Here is a tiny trained network, its code and every weight. The questions are about switching its units off for an input and a class, where a switched-off unit gives its printed mean instead of its output.

import numpy as np


def w(rows, s, z=0):
    codes = np.array(rows[::2]) - 128.0
    scale = np.full(codes.shape[1], s)
    scale[-1] = z or s
    return codes * scale


def f(y):
    return y / 2 * (1 + np.tanh(0.7978845608 * (y + 0.044715 * y**3)))


def log_softmax(a):
    a = a - a.max(-1, keepdims=True)
    return a - np.log(np.exp(a).sum(-1, keepdims=True))


def net(x, mask):
    res = np.array(x, float).reshape(1, 7) / 4 @ E
    y = f(res @ A[0][:, :-1].T + A[0][:, -1])
    res = res + np.where(mask, y, B[0][:, -1]) @ B[0][:, :-1]
    return log_softmax(res[-1] @ U[:, :-1].T + U[:, -1])


A, B = {}, {}
E = w([
[172,52,83,2,170,92,163,110,205,59,120],'x0',
[202,80,221,182,185,156,179,68,81,101,211],'x1',
[214,192,230,77,94,117,172,95,192,201,61],'x2',
[70,135,163,11,87,188,201,136,40,128,164],'x3',
[59,193,238,92,201,19,95,177,123,89,148],'x4',
[127,125,129,125,130,132,125,128,131,131,125],'x5',
[79,156,177,122,68,172,25,11,162,43,121],'x6',
],0.0054)
A[0] = w([
[182,106,188,166,165,139,173,94,103,97,198,104],'n1',
[104,168,156,124,85,170,61,27,147,61,135,67],'n2',
[180,93,190,177,194,124,161,71,92,113,178,42],'n3',
[192,178,189,107,111,107,144,105,178,186,75,3],'n4',
[80,169,206,112,180,49,89,137,125,106,151,47],'n5',
[96,162,70,119,92,90,79,185,179,154,63,74],'n6',
[183,108,186,163,185,146,159,82,101,109,179,73],'n7',
[104,184,164,225,100,146,90,148,74,179,132,74],'n8',
[189,87,52,176,51,221,142,56,129,180,110,68],'n9',
[160,54,96,46,179,87,163,124,207,29,109,217],'n10',
[164,113,112,141,161,99,182,227,103,202,140,39],'n11',
[155,129,99,136,179,106,199,208,112,190,140,57],'n12',
[176,95,105,254,189,39,45,111,235,169,63,30],'n13',
[85,180,200,132,193,58,110,167,143,109,145,46],'n14',
[63,82,63,163,161,126,77,185,100,56,203,151],'n15',
[74,156,69,108,90,102,98,168,166,162,70,95],'n16',
[109,191,156,217,108,147,86,155,62,182,117,44],'n17',
[68,175,88,34,79,143,135,175,119,135,81,229],'n18',
[173,180,194,94,106,119,159,107,173,178,79,73],'n19',
],0.0062,0.0016)
B[0] = w([
[176,102,156,127,108,140,70,154,103,85,107,211],'n1',
[46,16,134,172,34,22,124,96,188,137,168,213],'n2',
[176,104,142,120,102,143,84,150,123,71,95,206],'n3',
[108,137,15,161,157,100,205,59,70,34,48,187],'n4',
[92,91,118,101,150,165,151,163,193,123,90,198],'n5',
[206,106,162,153,116,142,83,189,88,58,114,190],'n6',
[176,105,150,135,111,120,84,169,115,89,101,200],'n7',
[145,185,50,40,121,146,74,82,150,145,131,202],'n8',
[53,99,123,76,201,193,143,219,227,101,81,253],'n9',
[167,210,94,51,123,149,60,72,107,214,160,251],'n10',
[78,51,112,122,59,56,87,84,188,121,148,208],'n11',
[76,61,117,120,33,47,95,70,196,125,154,207],'n12',
[88,106,232,162,135,173,145,103,58,253,124,252],'n13',
[67,99,106,59,188,202,157,197,206,109,72,196],'n14',
[121,140,39,168,155,123,203,49,50,104,42,232],'n15',
[192,94,171,157,129,121,87,169,93,57,107,184],'n16',
[164,190,64,45,127,127,78,98,141,145,137,196],'n17',
[169,102,205,174,107,162,101,159,75,131,124,211],'n18',
[109,125,60,171,146,123,196,54,74,85,58,195],'n19',
],0.0072,0.0051)
U = w([
[63,62,121,151,20,3,105,86,215,116,158,89],'0',
[69,116,116,98,224,216,165,215,242,99,89,82],'1',
[127,156,54,184,166,103,222,50,34,63,72,87],'2',
[244,116,182,165,104,135,54,197,79,51,118,97],'3',
[175,248,83,43,132,144,56,73,133,205,164,97],'4',
[125,136,140,142,127,130,143,127,115,141,140,254],'5',
[86,118,214,139,114,172,175,116,45,212,148,220],'6',
[146,211,157,197,141,94,206,152,136,136,249,72],'7',
],0.0082,0.0083)

Each question gives the input, the list of numbers given to net, and the class t.
The units are the neurons (one row each of A and B). Each row of codes is followed by its name. A weight is (code - 128) times the scale printed after its matrix; where a second scale follows, it is the last column's (A, B and U).
mask holds one flag per neuron, in row order. A switched-off neuron (its flag False) gives its mean, the last column of its row in B, instead of its output. The means were averaged over made-up inputs and are rounded, as every weight is.
A unit's drop is (log p(t) with every unit on - log p(t) with that unit switched off) / (log p(t) with every unit on - log p(t) with every unit switched off).
The circuit of an input: a set's keep is (log p(t) with only the set's units on - log p(t) with every unit switched off) / (log p(t) with every unit on - log p(t) with every unit switched off). Starting from the 12 units with the biggest drops (on a tie, the unit counted first), units are removed one at a time, each time the one whose removal leaves the highest keep (on an exact tie, the one counted first), for as long as the keep stays at least 0.8.
circuit, biggest first: the units of the circuit, biggest drop first
unit that matters most: the unit with the biggest drop
top k neurons: the k neurons with the biggest drops, biggest first
drop when u is switched off: that unit's drop, to one decimal
input [-4,-8,7,1,-5,-2,-5], class 3: top 3 neurons -> n6, n16, n18
input [-2,-7,-6,-4,-5,-5,5], class 3: unit that matters most -> n6
input [1,2,-3,0,-3,-5,-7], class 0: top 2 neurons -> n12, n11
input [2,5,-6,-2,6,-4,-7], class 0: top 3 neurons -> n12, n11, n9
input [2,-1,8,7,-8,6,-5], class 1: top 2 neurons -> n9, n15
input [5,6,0,4,-7,7,6], class 1: top 2 neurons -> n9, n12
input [-7,-5,-6,-1,8,-2,7], class 1: top 4 neurons -> n14, n5, n12, n11
input [8,-4,5,-4,7,5,2], class 4: top 2 neurons -> n10, n9
input [5,-5,5,-1,3,-2,-1], class 2: top 2 neurons -> n4, n19
input [-7,-8,7,-6,-6,7,-6], class 3: top 4 neurons -> n6, n16, n15, n2
input [-7,1,0,-3,-6,3,1], class 4: top 3 neurons -> n8, n17, n14
input [-6,-1,-5,-2,-1,1,4], class 4: circuit, biggest first -> n8, n17
input [4,8,6,5,-6,-4,-1], class 3: top 3 neurons -> n1, n7, n3
input [-8,-2,6,5,6,7,3], class 4: circuit, biggest first -> n8
input [-4,-8,-7,8,-5,4,-4], class 3: top 2 neurons -> n18, n16
input [-8,4,3,1,-4,2,6], class 4: drop when n17 is switched off -> 0.7
input [1,-5,8,-3,-5,-3,0], class 2: drop when n17 is switched off -> 0.0
input [-2,4,0,-7,6,-2,-3], class 6: drop when n5 is switched off -> -0.4
